Below is a small trained network, with its code and all its weights. Each question gives an input and a target symbol and asks what happens when units are switched off, that is, made to give their printed mean instead of their output.

import numpy as np


def w(rows, s, z=0):
    codes = np.array(rows[::2]) - 128.0
    scale = np.full(codes.shape[1], s)
    scale[-1] = z or s
    return codes * scale


def f(y):
    return y / 2 * (1 + np.tanh(0.7978845608 * (y + 0.044715 * y**3)))


def softmax(a):
    e = np.exp(a - a.max(-1, keepdims=True))
    return e / e.sum(-1, keepdims=True)


def log_softmax(a):
    a = a - a.max(-1, keepdims=True)
    return a - np.log(np.exp(a).sum(-1, keepdims=True))


def net(x, mask):
    ids = ['ΠΣαβγεζηθλμτφω'.index(c) for c in x.split()]
    T = len(ids)
    res = E[ids] + P[:T]
    q, k, v = (res @ M[0].T for M in (Q, K, V))
    z = softmax(np.where(np.tri(T) > 0, q @ k.T / 2**0.5, -1e9)) @ v
    res = res + np.where(mask[0], z, O[0][:, -1]) @ O[0][:, :-1]
    y = f(res @ A[0][:, :-1].T + A[0][:, -1])
    res = res + np.where(mask[1:17], y, B[0][:, -1]) @ B[0][:, :-1]
    return log_softmax(res[-1] @ U[:, :-1].T + U[:, -1])


Q, K, V, O, A, B = {}, {}, {}, {}, {}, {}
E = w([
[111,94,113],'Π',
[111,95,111],'Σ',
[186,207,90],'α',
[102,91,107],'β',
[196,94,85],'γ',
[109,92,112],'ε',
[223,46,237],'ζ',
[56,105,189],'η',
[5,110,176],'θ',
[112,79,226],'λ',
[109,93,110],'μ',
[220,128,208],'τ',
[148,202,187],'φ',
[98,88,108],'ω',
],0.023)
P = w([
[118,10,149],'0',
[152,132,148],'1',
[151,134,145],'2',
[154,131,147],'3',
[151,130,147],'4',
[149,131,145],'5',
[146,126,144],'6',
[148,127,144],'7',
[142,125,145],'8',
[145,128,144],'9',
[145,128,146],'10',
],0.013)
Q[0] = w([
[105,38,42],'h0',
[88,82,247],'h0',
],0.014)
K[0] = w([
[116,2,82],'h0',
[92,104,196],'h0',
],0.026)
V[0] = w([
[229,162,186],'h0',
[158,141,253],'h0',
],0.0067)
O[0] = w([
[167,219,233,151],'h0',
[60,254,118,254],'h0',
],0.009,0.0073)
A[0] = w([
[51,182,18,62],'n0',
[204,143,111,185],'n1',
[43,148,136,8],'n2',
[168,88,25,76],'n3',
[129,250,172,85],'n4',
[166,131,96,113],'n5',
[193,122,238,100],'n6',
[173,119,218,96],'n7',
[135,192,59,136],'n8',
[64,147,13,97],'n9',
[82,64,90,187],'n10',
[152,182,127,178],'n11',
[50,75,182,173],'n12',
[158,54,175,109],'n13',
[47,130,192,234],'n14',
[250,170,141,206],'n15',
],0.011,0.012)
B[0] = w([
[94,111,222,140],'n0',
[51,66,106,164],'n1',
[97,1,120,135],'n2',
[154,44,212,150],'n3',
[173,93,123,237],'n4',
[86,85,153,127],'n5',
[126,128,159,209],'n6',
[94,119,174,185],'n7',
[170,161,165,137],'n8',
[95,89,246,150],'n9',
[168,157,109,189],'n10',
[194,148,88,183],'n11',
[105,158,83,200],'n12',
[100,149,184,147],'n13',
[109,149,103,250],'n14',
[123,99,77,213],'n15',
],0.012,0.018)
U = w([
[137,102,112,151],'Π',
[134,96,114,150],'Σ',
[140,131,82,141],'α',
[183,78,159,193],'β',
[133,121,76,141],'γ',
[76,81,120,96],'ε',
[195,196,100,53],'ζ',
[119,116,167,136],'η',
[120,81,247,1],'θ',
[120,208,197,187],'λ',
[134,89,125,156],'μ',
[117,171,33,116],'τ',
[164,120,30,86],'φ',
[123,31,122,97],'ω',
],0.013,0.0072)

Each question gives the input, a string of symbols that net reads in full, and the target symbol t.
The units are the heads (2 rows each of Q, K, V and O) and the neurons (one row each of A and B). Each row of codes is followed by its name. A weight is (code - 128) times the scale printed after its matrix; where a second scale follows, it is the last column's (O, A, B and U).
mask holds one flag per unit, heads first, then neurons. A switched-off unit (its flag False) gives its mean, the last column of its rows in O or B, instead of its output. The means were averaged over made-up inputs and are rounded, as every weight is.
A unit's drop is (log p(t) with every unit on - log p(t) with that unit switched off) / (log p(t) with every unit on - log p(t) with every unit switched off).
The circuit of an input: a set's keep is (log p(t) with only the set's units on - log p(t) with every unit switched off) / (log p(t) with every unit on - log p(t) with every unit switched off). Starting from the 12 units with the biggest drops (on a tie, the unit counted first), units are removed one at a time, each time the one whose removal leaves the highest keep (on an exact tie, the one counted first), for as long as the keep stays at least 0.8.
units of the circuit, in order: the units of the circuit, biggest drop first
most important unit: the unit with the biggest drop
top k neurons: the k neurons with the biggest drops, biggest first
drop when u is switched off: that unit's drop, to one decimal
input θ τ τ β φ λ τ γ τ τ Σ, target θ: units of the circuit, in order => (h0; n9; n3; n15)
input λ μ γ θ ω Π η μ θ φ ε, target λ: units of the circuit, in order => (h0; n15; n4)
input τ Π θ λ ε ε η τ β, target τ: units of the circuit, in order => (n4; n3)
input ω γ Π ω ω μ θ φ μ, target ω: units of the circuit, in order => (h0)
input β ζ λ β Π λ λ, target λ: top 2 neurons => (n15; n1)
input τ α λ τ ω φ λ β ω θ Π, target τ: units of the circuit, in order => (n4; n3)
input λ ζ η μ, target λ: top 2 neurons => (n15; n0)
input τ ω ζ φ μ, target τ: top 3 neurons => (n4; n3; n9)
input ω Σ ζ ω η γ λ ε Π, target ω: top 2 neurons => (n3; n11)
input λ α ζ ω τ β ω ζ, target θ: top 3 neurons => (n7; n6; n13)
input β φ θ, target ε: top 3 neurons => (n2; n9; n0)
input λ η ε, target λ: top 2 neurons => (n15; n0)
input θ τ β λ ω ω μ α ω Π ω, target θ: drop when n9 is switched off => 0.6
input η β τ ω ω θ, target ε: drop when n4 is switched off => 0.1
input τ τ ε Σ ε, target τ: drop when n15 is switched off => 0.0
input τ θ τ τ η Π ε α μ, target τ: most important unit => n4
